Below is a small trained network, with its code and all its weights. Each question gives an input and a class and asks what happens when units are switched off, that is, made to give their printed mean instead of their output.

import numpy as np


def w(rows, s, z=0):
    codes = np.array(rows[::2]) - 128.0
    scale = np.full(codes.shape[1], s)
    scale[-1] = z or s
    return codes * scale


def norm(h):
    return h / np.sqrt((h * h).mean(-1, keepdims=True) + 1e-5)


def f(y):
    return y / 2 * (1 + np.tanh(0.7978845608 * (y + 0.044715 * y**3)))


def log_softmax(a):
    a = a - a.max(-1, keepdims=True)
    return a - np.log(np.exp(a).sum(-1, keepdims=True))


def net(x, mask):
    res = np.array(x, float).reshape(1, 4) / 4 @ E
    u = 0
    for l in range(3):
        y = f(norm(res) @ A[l][:, :-1].T + A[l][:, -1])
        res = res + np.where(mask[u : u + 12], y, B[l][:, -1]) @ B[l][:, :-1]
        u += 12
    return log_softmax(norm(res)[-1] @ U[:, :-1].T + U[:, -1])


A, B = {}, {}
E = w([
[129,127,126,130],'x0',
[76,171,129,255],'x1',
[85,100,72,128],'x2',
[58,170,143,92],'x3',
],0.0074)
A[0] = w([
[125,162,140,186,230],'0.n1',
[190,170,178,90,211],'0.n2',
[115,149,125,167,40],'0.n3',
[106,100,105,135,24],'0.n4',
[176,104,71,56,155],'0.n5',
[134,108,112,57,252],'0.n6',
[173,73,111,158,53],'0.n7',
[187,59,83,172,12],'0.n8',
[5,155,133,77,135],'0.n9',
[71,96,68,107,90],'0.n10',
[24,39,45,136,66],'0.n11',
[144,146,90,146,126],'0.n12',
],0.011,0.0014)
B[0] = w([
[25,157,150,125,201],'0.n1',
[93,192,190,198,210],'0.n2',
[82,65,156,132,150],'0.n3',
[181,164,96,187,127],'0.n4',
[2,72,127,151,253],'0.n5',
[75,125,63,159,233],'0.n6',
[148,237,24,108,161],'0.n7',
[152,243,72,111,185],'0.n8',
[206,208,32,162,246],'0.n9',
[223,150,155,172,180],'0.n10',
[228,29,176,143,231],'0.n11',
[76,111,30,94,133],'0.n12',
],0.006,0.0052)
A[1] = w([
[70,119,117,150,4],'1.n1',
[138,251,70,130,138],'1.n2',
[59,183,94,120,160],'1.n3',
[105,144,102,154,125],'1.n4',
[133,69,75,102,191],'1.n5',
[156,112,135,79,78],'1.n6',
[116,135,128,68,114],'1.n7',
[155,129,139,30,159],'1.n8',
[124,151,154,170,39],'1.n9',
[126,114,142,88,78],'1.n10',
[141,188,254,115,37],'1.n11',
[130,121,126,151,111],'1.n12',
],0.014,0.002)
B[1] = w([
[107,118,147,144,157],'1.n1',
[155,118,93,2,255],'1.n2',
[151,13,170,9,222],'1.n3',
[66,70,134,17,171],'1.n4',
[157,164,151,233,184],'1.n5',
[77,139,56,188,124],'1.n6',
[54,193,138,200,136],'1.n7',
[43,168,30,128,141],'1.n8',
[87,125,64,187,157],'1.n9',
[1,77,147,63,122],'1.n10',
[197,230,153,171,185],'1.n11',
[141,112,72,86,136],'1.n12',
],0.0054,0.0084)
A[2] = w([
[166,174,251,124,71],'2.n1',
[90,130,113,190,191],'2.n2',
[84,46,132,141,124],'2.n3',
[179,56,123,146,178],'2.n4',
[56,155,120,163,71],'2.n5',
[153,101,172,143,99],'2.n6',
[62,64,126,91,106],'2.n7',
[73,153,122,108,64],'2.n8',
[128,129,161,103,4],'2.n9',
[221,158,88,50,171],'2.n10',
[132,92,128,88,132],'2.n11',
[79,112,166,94,130],'2.n12',
],0.013,0.0021)
B[2] = w([
[254,105,134,158,176],'2.n1',
[102,72,177,87,176],'2.n2',
[130,216,177,170,193],'2.n3',
[171,223,214,162,175],'2.n4',
[61,129,94,180,163],'2.n5',
[132,144,147,138,125],'2.n6',
[91,69,175,187,215],'2.n7',
[67,193,133,101,153],'2.n8',
[58,149,77,114,123],'2.n9',
[59,59,166,51,255],'2.n10',
[115,74,156,154,163],'2.n11',
[107,119,137,196,172],'2.n12',
],0.0076,0.0072)
U = w([
[1,142,94,183,64],'0',
[108,125,62,35,156],'1',
[138,90,167,114,252],'2',
[209,192,77,148,48],'3',
],0.012,0.0027)

Each question gives the input, the list of numbers given to net, and the class t.
The units are the neurons (one row each of A and B). Each row of codes is followed by its name. A weight is (code - 128) times the scale printed after its matrix; where a second scale follows, it is the last column's (A, B and U).
mask holds one flag per neuron, layer by layer. A switched-off neuron (its flag False) gives its mean, the last column of its row in B, instead of its output. The means were averaged over made-up inputs and are rounded, as every weight is.
A unit's drop is (log p(t) with every unit on - log p(t) with that unit switched off) / (log p(t) with every unit on - log p(t) with every unit switched off).
The circuit of an input: a set's keep is (log p(t) with only the set's units on - log p(t) with every unit switched off) / (log p(t) with every unit on - log p(t) with every unit switched off). Starting from the 12 units with the biggest drops (on a tie, the unit counted first), units are removed one at a time, each time the one whose removal leaves the highest keep (on an exact tie, the one counted first), for as long as the keep stays at least 0.8.
units of the circuit, in order: the units of the circuit, biggest drop first
unit that matters most: the unit with the biggest drop
k most important neurons: the k neurons with the biggest drops, biggest first
top k neurons in layer l: the k neurons of layer l with the biggest drops, biggest first
input [-3,3,5,5], class 1: unit that matters most -> 0.n9
input [8,6,1,6], class 2: top 2 neurons in layer 0 -> (0.n2 0.n5)
input [8,6,6,3], class 2: 2 most important neurons -> (2.n2 0.n2)
input [4,7,-8,5], class 3: units of the circuit, in order -> (2.n1 2.n10)
input [-6,-8,8,-4], class 0: 2 most important neurons -> (0.n5 0.n9)
input [-7,-6,-8,-8], class 1: units of the circuit, in order -> (0.n11 1.n8 0.n10)
input [0,3,-5,1], class 3: units of the circuit, in order -> (0.n5 2.n1)
input [1,-7,-8,-1], class 3: 4 most important neurons -> (0.n2 1.n11 2.n1 2.n10)
input [7,1,4,-8], class 1: units of the circuit, in order -> (0.n8 2.n10)
input [4,3,2,0], class 2: 2 most important neurons -> (0.n2 0.n11)
input [-8,1,-7,-8], class 1: top 2 neurons in layer 0 -> (0.n7 0.n8)
input [2,4,8,6], class 3: 2 most important neurons -> (0.n11 0.n8)
input [1,-6,4,-5], class 0: 3 most important neurons -> (0.n5 0.n9 1.n2)
input [3,-1,8,-1], class 3: most important neuron -> (0.n11)
input [7,2,5,8], class 1: 2 most important neurons -> (0.n9 2.n10)
input [-4,0,-4,4], class 1: top 2 neurons in layer 0 -> (0.n9 0.n11)
input [-7,5,2,4], class 2: top 3 neurons in layer 1 -> (1.n3 1.n2 1.n7)
input [-6,0,2,6], class 1: 2 most important neurons -> (2.n10 0.n9)
input [5,-6,-7,-8], class 1: top 2 neurons in layer 0 -> (0.n7 0.n2)
input [-4,4,8,-3], class 3: unit that matters most -> 0.n11
